M =
[[123 134 124 129]
 [125 131 126 129]
 [122 137 122 129]
 [125 137 124 128]
 [108 151 113 133]
 [127 130 127 128]
 [122 135 123 129]
 [122 135 123 129]
 [110 147 115 133]
 [117 140 120 131]
 [128 133 126 127]
 [120 138 122 130]
 [116 140 119 131]]
Which number is the smallest entry in the last column?
A: 127
The top-right entry: 129
Which number is the first entry, reading row by row?
A: 123
The bottom entry of the column that holds the largest entry: 140
Which number is the entry in the bottom-right corner?
A: 131
The second smallest entry: 110
Which number is the entry just left of 138?
A: 120
Which number is the fifth entry from the end, reading row by row?
A: 130
Which number is the third smallest entry?
A: 113
Which number is the bottom entry of the column that holds the smallest entry?
A: 116
Which number is the 5th entry in reading order?
A: 125
The smallest entry -> 108
The third entry on the diagonal from the top-right corner is 137
The third entry on the main diagonal: 122
The largest entry in the first row is 134
The entry just right of the smallest entry -> 151
The entry directly below the largest entry -> 130
Which number is the third entry, reading row by row?
A: 124
The 2nd entry on the diagonal from the top-right corner is 126
The entry directly above the smallest entry: 125

Read these off the array that follows.
1) Find the second entry, reading row by row.
2) Find the entry just right of 142.
3) Find the entry in the top-left corner.
4) Find the first entry of the largest entry's row.
5) Find the entry in the top-right corner.
6) Find the entry in the bottom-right corner.
7) Find the bottom entry of the column that holds the largest entry.
8) Find the 2nd largest entry.
129  128  133  132  125  129  122  127  123  133  131
130  128  134  133  136  122  125  132  124  129  124
124  131  131  123  119  131  124  131  130  125  123
134  124  122  133  140  128  128  121  132  138  139
127  134  119  126  129  140  126  133  132  136  127
128  121  132  128  126  119  133  124  134  125  132
105  131  125  136  123  129  137  139  135  142  120
123  132  131  123  119  131  124  131  131  125  123
138  130  129  121  122  127  128  126  131  128  131
139  129  129  124  122  126  135  130  132  130  132
132  119  133  126  128  117  129  120  135  120  135
146  137  134  130  128  119  138  137  135  141  124
128  121  131  124  132  124  124  122  122  113  130
128  124  130  128  126  120  131  125  132  126  131
1) 128
2) 120
3) 129
4) 146
5) 131
6) 131
7) 128
8) 142

Questions about the row below.
1) What is the entry just left of 116?
2) What is the entry just left of the centre entry?
[123 129 136 144 155 128 128 124 128 131 120 116 133]
1) 120
2) 128

Questions about the table below. Rows and columns are numbered from 1.
1) What is the entry just right of the centre entry?
2) What is the entry in row 1 and column 2?
3) What is the entry in row 1 and column 3?
4) What is the entry directly above the centre entry?
5) What is the entry at row 3, column 1?
6) What is the entry at row 2, column 2?
7) What is the entry in the bottom-right corner?
8) What is the entry just left of 117?
[[130 138 136 133 135 126 122]
 [136 118 134 127 122 129 134]
 [124 127 121 134 130 139 124]
 [136 119 134 128 140 130 136]
 [132 140 135 132 131 125 124]
 [121 128 128 137 116 137 123]
 [133 116 127 129 139 120 125]
 [136 131 132 130 129 129 140]
 [136 130 132 130 128 129 140]
 [131 118 125 130 117 118 125]
 [128 129 118 122 114 138 124]
 [129 137 137 133 130 127 121]
 [124 134 137 135 135 130 120]
 [134 115 129 128 130 122 126]
 [127 120 123 130 107 116 126]]
1) 129
2) 138
3) 136
4) 129
5) 124
6) 118
7) 126
8) 130

arr =
[[126 131 137 135 155 130 129 139 138 112]
 [116 130 126 125 124 148 122 127 121 135]]
Rows and columns are numbered from 1.
The entry in row 2 and column 1 is 116
The top-left entry is 126
The entry just left of 121 is 127
The entry just right of 155: 130
Give the entry in row 1 and column 2.
131
Give the entry just right of 125.
124
The entry just right of 129 is 139

Questions about the table below. Rows and columns are numbered from 1.
1) Read off the entry just left of the smallest entry.
2) Read off the entry just right of 114.
3) Read off the bottom-right entry.
4) Read off the entry just left of 115.
5) Read off the bottom entry of the column that holds the largest entry.
6) Read off the entry at row 1, column 3.
7) Read off the top-left entry.
8) Read off the entry at row 1, column 2.
[[126, 127, 129, 126, 136, 136, 124, 118, 126, 137, 142, 126, 152, 146],
 [135, 121, 123, 117, 149, 132, 129, 117, 117, 115, 114, 136, 121, 120]]
1) 115
2) 136
3) 120
4) 117
5) 121
6) 129
7) 126
8) 127

Read these off the row that follows.
1) Read off the entry just left of 135.
2) Read off the first entry from the right.
3) Read off the first entry from the left.
[148 106 143 140 135 122]
1) 140
2) 122
3) 148

[[118 119 147 137 124 135 138 122 119 126 119 137 141 129 149 136]
 [131 126 122 126 129 125 127 131 132 129 130 127 126 128 122 126]
 [127 119 138 132 126 124 131 133 127 126 123 130 131 124 137 131]
 [121 117 148 137 124 127 137 130 120 126 116 135 140 126 149 135]]
Counting starts at 1.
The entry in row 1 and column 1 -> 118
Find the top-right entry.
Answer: 136
Find the bottom entry of the column that holds the smallest entry.
Answer: 116
The entry at row 2, column 3 -> 122
The entry directly above 116 is 123
Find the top entry of the column that holds the smallest entry.
Answer: 119
Find the entry in row 1 and column 2.
Answer: 119
The bottom-left entry -> 121
Find the entry in row 3 and column 3.
Answer: 138
The entry directly below 136 -> 126
Find the entry just right of 121.
Answer: 117
Find the entry in the bottom-right corner.
Answer: 135
Find the entry in row 1 and column 3.
Answer: 147
The entry in row 3 and column 1: 127
The entry at row 2, column 1 is 131
